m =
[[140 125 130 143 126 125 143 119 134 127 129 124 119 139]
 [135 122 122 132 130 123 119 113 134 140 126 130 129 142]
 [137 122 126 133 113 137 134 120 121 132 115 131 136 134]
 [129 124 115 127 135 120 117 126 139 143 128 133 124 138]
 [134 124 131 132 114 139 138 115 116 126 115 129 136 132]
 [132 126 120 137 133 122 134 119 136 133 128 131 119 140]
 [123 125 121 133 141 112 144 136 144 117 137 119 110 126]
 [112 125 129 113 140 116 126 132 129 115 131 118 124 115]
 [135 129 142 133 117 134 149 130 120 118 123 123 123 126]
 [124 124 112 125 138 117 118 130 141 140 130 133 121 135]
 [119 125 116 118 144 111 115 135 143 136 134 128 118 129]
 [113 117 105 118 141 112 123 135 141 123 129 123 126 120]
 [122 125 128 111 115 137 125 142 115 129 115 131 137 116]
 [143 129 140 135 113 138 136 121 120 135 120 132 128 138]
 [135 130 147 126 126 129 123 112 120 132 126 126 129 137]
 [120 120 125 123 122 129 142 128 121 109 121 119 133 116]]
Rows and columns are counted from 0.
(0, 0) -> 140
(14, 3) -> 126
(11, 6) -> 123
(10, 13) -> 129
(0, 2) -> 130
(3, 12) -> 124
(5, 11) -> 131
(15, 2) -> 125
(12, 8) -> 115
(11, 1) -> 117
(10, 1) -> 125
(3, 0) -> 129
(3, 13) -> 138
(11, 12) -> 126
(14, 0) -> 135
(6, 12) -> 110
(1, 6) -> 119
(10, 3) -> 118
(2, 0) -> 137
(4, 13) -> 132
(14, 5) -> 129
(13, 10) -> 120
(13, 5) -> 138
(11, 8) -> 141
(7, 3) -> 113
(3, 1) -> 124
(11, 3) -> 118
(0, 4) -> 126
(10, 6) -> 115
(9, 8) -> 141
(7, 13) -> 115
(5, 12) -> 119
(13, 12) -> 128
(1, 2) -> 122
(1, 11) -> 130
(3, 6) -> 117
(10, 4) -> 144

M = [141 134 133 139 124 132 110 108 130 145 140 131 118 140 158 141]
M[0] -> 141
M[1] -> 134
M[15] -> 141
M[14] -> 158
M[7] -> 108

arr = [108 134 117 103 131 124 107 103]
arr[-8]	108
arr[2]	117
arr[-1]	103

B = [143  98 103 131 119 116]
B[0]	143
B[5]	116
B[3]	131
B[4]	119

W = ((125, 136, 126, 123, 126, 124, 121, 138, 144, 141, 136, 143, 119, 125), (128, 143, 123, 132, 131, 130, 117, 137, 147, 135, 141, 144, 125, 121), (120, 156, 129, 122, 131, 123, 125, 136, 149, 135, 137, 147, 126, 118), (120, 156, 129, 123, 131, 123, 125, 136, 148, 135, 138, 147, 126, 118), (122, 139, 128, 120, 125, 121, 124, 137, 144, 142, 134, 143, 119, 125))
W[-5, -14]	125
W[1]	[128, 143, 123, 132, 131, 130, 117, 137, 147, 135, 141, 144, 125, 121]
W[1, -3]	144
W[:, -5]	[141, 135, 135, 135, 142]
W[:, 2]	[126, 123, 129, 129, 128]
W[-4, 7]	137
W[4, -6]	144
W[0, 9]	141
W[2, -4]	137
W[-5]	[125, 136, 126, 123, 126, 124, 121, 138, 144, 141, 136, 143, 119, 125]
W[-4, 3]	132
W[-2, 7]	136
W[-1, 12]	119
W[:, -14]	[125, 128, 120, 120, 122]
W[:, -6]	[144, 147, 149, 148, 144]
W[3]	[120, 156, 129, 123, 131, 123, 125, 136, 148, 135, 138, 147, 126, 118]
W[1, -8]	117
W[-5, -7]	138
W[:, -1]	[125, 121, 118, 118, 125]
W[-3]	[120, 156, 129, 122, 131, 123, 125, 136, 149, 135, 137, 147, 126, 118]
W[-4, -5]	135
W[1, -10]	131
W[-2, -4]	138
W[-2, 9]	135
W[-5, 3]	123
W[2, 0]	120
W[-4, -6]	147
W[-5, -12]	126
W[-5, -6]	144
W[-1, -4]	134
W[-3, -3]	147
W[-3, 9]	135
W[:, -11]	[123, 132, 122, 123, 120]
W[2, -10]	131

grid =
[[139 132 123 122 129 132 124]
 [123 128 127 133 128 126 125]
 [136 127 130 124 128 129 124]
 [142 129 123 119 130 129 121]
 [118 130 129 134 126 126 127]
 [143 124 126 121 136 128 122]
 [129 129 124 129 126 126 127]
 [127 125 130 129 120 125 133]
 [149 120 126 119 141 130 117]
 [129 127 128 126 126 129 126]
 [131 125 127 125 122 124 126]
 [131 131 126 127 125 128 126]
 [123 127 127 129 127 127 126]
 [139 133 124 121 127 131 125]
 [128 128 129 131 122 125 132]
 [131 124 131 127 126 127 128]]
grid[0][0] -> 139
grid[3][1] -> 129
grid[4][5] -> 126
grid[1][1] -> 128
grid[6][6] -> 127
grid[2][5] -> 129
grid[5] -> [143, 124, 126, 121, 136, 128, 122]
grid[0][3] -> 122
grid[:, 0] -> [139, 123, 136, 142, 118, 143, 129, 127, 149, 129, 131, 131, 123, 139, 128, 131]
grid[3][4] -> 130
grid[13][3] -> 121
grid[15][0] -> 131
grid[:, 1] -> [132, 128, 127, 129, 130, 124, 129, 125, 120, 127, 125, 131, 127, 133, 128, 124]
grid[5][1] -> 124
grid[9][1] -> 127
grid[11] -> [131, 131, 126, 127, 125, 128, 126]
grid[8][0] -> 149
grid[14][1] -> 128
grid[2][0] -> 136
grid[2][2] -> 130
grid[9][6] -> 126
grid[11][2] -> 126
grid[2] -> [136, 127, 130, 124, 128, 129, 124]
grid[1][6] -> 125
grid[:, 5] -> [132, 126, 129, 129, 126, 128, 126, 125, 130, 129, 124, 128, 127, 131, 125, 127]
grid[15][5] -> 127
grid[15] -> [131, 124, 131, 127, 126, 127, 128]
grid[15][4] -> 126
grid[14][4] -> 122
grid[4][0] -> 118
grid[:, 2] -> [123, 127, 130, 123, 129, 126, 124, 130, 126, 128, 127, 126, 127, 124, 129, 131]
grid[:, 3] -> [122, 133, 124, 119, 134, 121, 129, 129, 119, 126, 125, 127, 129, 121, 131, 127]
grid[15][3] -> 127
grid[2][6] -> 124
grid[4][1] -> 130

a =
[[127, 130, 134, 122, 127, 129, 131, 153, 120, 126, 111],
 [127, 128, 125, 136, 125, 129, 127, 132, 119, 129, 120],
 [125, 125, 138, 127, 137, 140, 128, 156, 128, 122, 114],
 [125, 125, 122, 136, 138, 130, 137, 148, 126, 128, 124]]
Indices start at 0.
row 0 col 0 -> 127
row 1 col 3 -> 136
row 0 col 7 -> 153
row 3 col 10 -> 124
row 3 col 6 -> 137
row 2 col 3 -> 127
row 2 col 9 -> 122
row 2 col 0 -> 125
row 2 col 4 -> 137
row 1 col 1 -> 128
row 0 col 8 -> 120
row 0 col 2 -> 134
row 0 col 9 -> 126
row 2 col 2 -> 138
row 3 col 7 -> 148
row 3 col 3 -> 136
row 3 col 4 -> 138
row 2 col 8 -> 128
